Below is a small trained network, with its code and all its weights. Each question gives an input and a target symbol and asks what happens when units are switched off, that is, made to give their printed mean instead of their output.

import numpy as np


def w(rows, s, z=0):
    codes = np.array(rows[::2]) - 128.0
    scale = np.full(codes.shape[1], s)
    scale[-1] = z or s
    return codes * scale


def f(y):
    return np.maximum(y, 0)


def softmax(a):
    e = np.exp(a - a.max(-1, keepdims=True))
    return e / e.sum(-1, keepdims=True)


def log_softmax(a):
    a = a - a.max(-1, keepdims=True)
    return a - np.log(np.exp(a).sum(-1, keepdims=True))


def net(x, mask):
    ids = ['Ξβδζσω'.index(c) for c in x.split()]
    T = len(ids)
    res = E[ids] + P[:T]
    q, k, v = (res @ M[0].T for M in (Q, K, V))
    z = softmax(np.where(np.tri(T) > 0, q @ k.T / 4**0.5, -1e9)) @ v
    res = res + np.where(mask[0], z, O[0][:, -1]) @ O[0][:, :-1]
    y = f(res @ A[0][:, :-1].T + A[0][:, -1])
    res = res + np.where(mask[1:13], y, B[0][:, -1]) @ B[0][:, :-1]
    return log_softmax(res[-1] @ U[:, :-1].T + U[:, -1])


Q, K, V, O, A, B = {}, {}, {}, {}, {}, {}
E = w([
[151,158,249,110,92,147,167,139,116],'Ξ',
[165,51,119,40,211,105,136,175,2],'β',
[115,200,152,140,162,150,120,100,58],'δ',
[147,204,127,30,181,152,132,168,94],'ζ',
[83,18,134,118,77,75,124,98,33],'σ',
[214,220,132,179,1,117,117,82,192],'ω',
],0.019)
P = w([
[117,130,146,182,121,126,167,254,129],'0',
[114,156,158,163,94,81,142,175,144],'1',
[71,142,175,124,114,112,143,145,114],'2',
[126,130,132,149,108,115,185,131,100],'3',
[96,143,145,87,100,86,160,93,92],'4',
[157,173,117,117,76,162,221,107,146],'5',
[60,144,145,35,77,195,215,107,126],'6',
[90,115,127,15,80,120,186,62,54],'7',
[180,112,80,22,60,88,225,67,41],'8',
],0.0097)
Q[0] = w([
[93,120,78,100,135,84,93,108,185],'head 0',
[135,66,97,137,105,125,87,146,208],'head 0',
[148,75,160,66,115,120,127,129,166],'head 0',
[103,66,142,185,209,138,3,213,254],'head 0',
],0.0092)
K[0] = w([
[148,119,205,172,140,137,146,166,121],'head 0',
[115,144,157,129,175,65,48,209,146],'head 0',
[74,172,65,175,133,152,137,140,123],'head 0',
[86,152,121,217,127,79,96,254,126],'head 0',
],0.0087)
V[0] = w([
[101,178,123,158,138,201,101,128,108],'head 0',
[149,205,99,111,200,126,116,143,116],'head 0',
[101,93,2,166,128,107,80,21,70],'head 0',
[122,180,100,173,33,131,103,57,163],'head 0',
],0.0088)
O[0] = w([
[190,105,143,141,150,159,92,159,81,181],'head 0',
[206,41,133,162,88,246,90,113,166,182],'head 0',
[63,130,200,126,142,128,60,173,111,3],'head 0',
[154,57,68,177,160,91,114,199,81,43],'head 0',
],0.012,0.0043)
A[0] = w([
[120,127,183,92,70,134,104,156,177,136],'neuron 0',
[59,185,112,125,161,144,181,57,170,90],'neuron 1',
[169,131,163,93,254,150,171,168,130,208],'neuron 2',
[149,47,135,62,152,102,106,117,183,50],'neuron 3',
[189,114,123,121,64,143,132,95,154,169],'neuron 4',
[104,125,101,136,161,103,232,115,133,180],'neuron 5',
[181,120,180,109,179,133,30,87,103,104],'neuron 6',
[148,164,86,197,152,138,125,121,152,108],'neuron 7',
[115,64,98,99,143,141,135,135,109,252],'neuron 8',
[131,173,140,52,72,163,69,65,159,163],'neuron 9',
[125,139,136,147,205,180,140,162,85,130],'neuron 10',
[150,178,180,85,178,141,118,161,146,117],'neuron 11',
],0.0091,0.0029)
B[0] = w([
[162,122,163,212,118,124,245,125,66,163],'neuron 0',
[118,41,168,71,147,88,109,59,166,210],'neuron 1',
[96,217,147,88,53,137,31,182,122,210],'neuron 2',
[115,95,139,240,117,195,104,55,173,139],'neuron 3',
[161,128,100,142,152,175,136,219,60,237],'neuron 4',
[211,111,30,66,161,138,5,128,178,199],'neuron 5',
[119,151,158,174,143,129,145,140,82,189],'neuron 6',
[96,132,79,183,52,208,166,70,219,159],'neuron 7',
[100,140,184,175,74,134,94,177,79,164],'neuron 8',
[143,87,175,180,254,9,91,188,140,246],'neuron 9',
[84,97,143,153,122,21,125,113,189,190],'neuron 10',
[131,214,124,66,90,96,149,111,148,184],'neuron 11',
],0.0066,0.011)
U = w([
[160,102,92,64,110,161,63,63,167,3],'Ξ',
[126,51,157,132,187,124,129,141,223,120],'β',
[124,176,152,147,55,126,131,196,100,200],'δ',
[158,123,185,109,108,225,135,44,93,220],'ζ',
[59,189,130,75,72,113,178,151,186,126],'σ',
[123,41,98,134,253,163,118,228,136,88],'ω',
],0.0068,0.0025)

Each question gives the input, a string of symbols that net reads in full, and the target symbol t.
The units are the heads (4 rows each of Q, K, V and O) and the neurons (one row each of A and B). Each row of codes is followed by its name. A weight is (code - 128) times the scale printed after its matrix; where a second scale follows, it is the last column's (O, A, B and U).
mask holds one flag per unit, heads first, then neurons. A switched-off unit (its flag False) gives its mean, the last column of its rows in O or B, instead of its output. The means were averaged over made-up inputs and are rounded, as every weight is.
A unit's drop is (log p(t) with every unit on - log p(t) with that unit switched off) / (log p(t) with every unit on - log p(t) with every unit switched off).
The circuit of an input: a set's keep is (log p(t) with only the set's units on - log p(t) with every unit switched off) / (log p(t) with every unit on - log p(t) with every unit switched off). Starting from the 12 units with the biggest drops (on a tie, the unit counted first), units are removed one at a time, each time the one whose removal leaves the highest keep (on an exact tie, the one counted first), for as long as the keep stays at least 0.8.
units of the circuit, in order: the units of the circuit, biggest drop first
most important unit: the unit with the biggest drop
k most important neurons: the k neurons with the biggest drops, biggest first
drop of u: that unit's drop, to one decimal
input σ δ δ δ δ Ξ ω β, target δ: 4 most important neurons -> neuron 8; neuron 2; neuron 9; neuron 1
input δ δ Ξ β, target ζ: units of the circuit, in order -> head 0
input Ξ δ ζ δ σ δ δ, target σ: 3 most important neurons -> neuron 4; neuron 10; neuron 11
input Ξ δ Ξ ω, target Ξ: 3 most important neurons -> neuron 5; neuron 7; neuron 9
input σ δ σ ζ, target σ: units of the circuit, in order -> head 0; neuron 11
input Ξ β ω σ β, target σ: units of the circuit, in order -> head 0; neuron 9
input δ δ δ δ δ δ Ξ δ, target Ξ: units of the circuit, in order -> head 0; neuron 5; neuron 0
input δ σ Ξ β, target Ξ: 2 most important neurons -> neuron 5; neuron 1
input β ω ω δ, target ω: 2 most important neurons -> neuron 11; neuron 5
input δ Ξ δ δ δ ζ β Ξ, target β: units of the circuit, in order -> neuron 9; head 0
input δ Ξ δ Ξ Ξ Ξ σ, target Ξ: 2 most important neurons -> neuron 5; neuron 1
input δ β Ξ ζ β β Ξ, target β: units of the circuit, in order -> neuron 9; head 0; neuron 1
input Ξ Ξ σ, target Ξ: 3 most important neurons -> neuron 5; neuron 9; neuron 1
input ω δ Ξ Ξ ζ δ ω σ, target δ: units of the circuit, in order -> head 0; neuron 8
input δ ω ω ω, target ω: 2 most important neurons -> neuron 2; neuron 11
input Ξ Ξ Ξ δ β, target δ: most important neuron -> neuron 2
input δ Ξ Ξ β, target Ξ: units of the circuit, in order -> head 0; neuron 5
input ω δ δ δ β δ, target β: 3 most important neurons -> neuron 9; neuron 1; neuron 2
input Ξ δ δ δ δ ω β Ξ ζ, target ω: 3 most important neurons -> neuron 9; neuron 4; neuron 7
input δ β δ δ β ω, target β: most important unit -> neuron 9
input β σ Ξ, target σ: drop of neuron 2 -> 0.0
input σ δ σ δ β β, target β: drop of head 0 -> 2.1
input Ξ δ Ξ δ Ξ Ξ, target Ξ: drop of neuron 9 -> 0.1
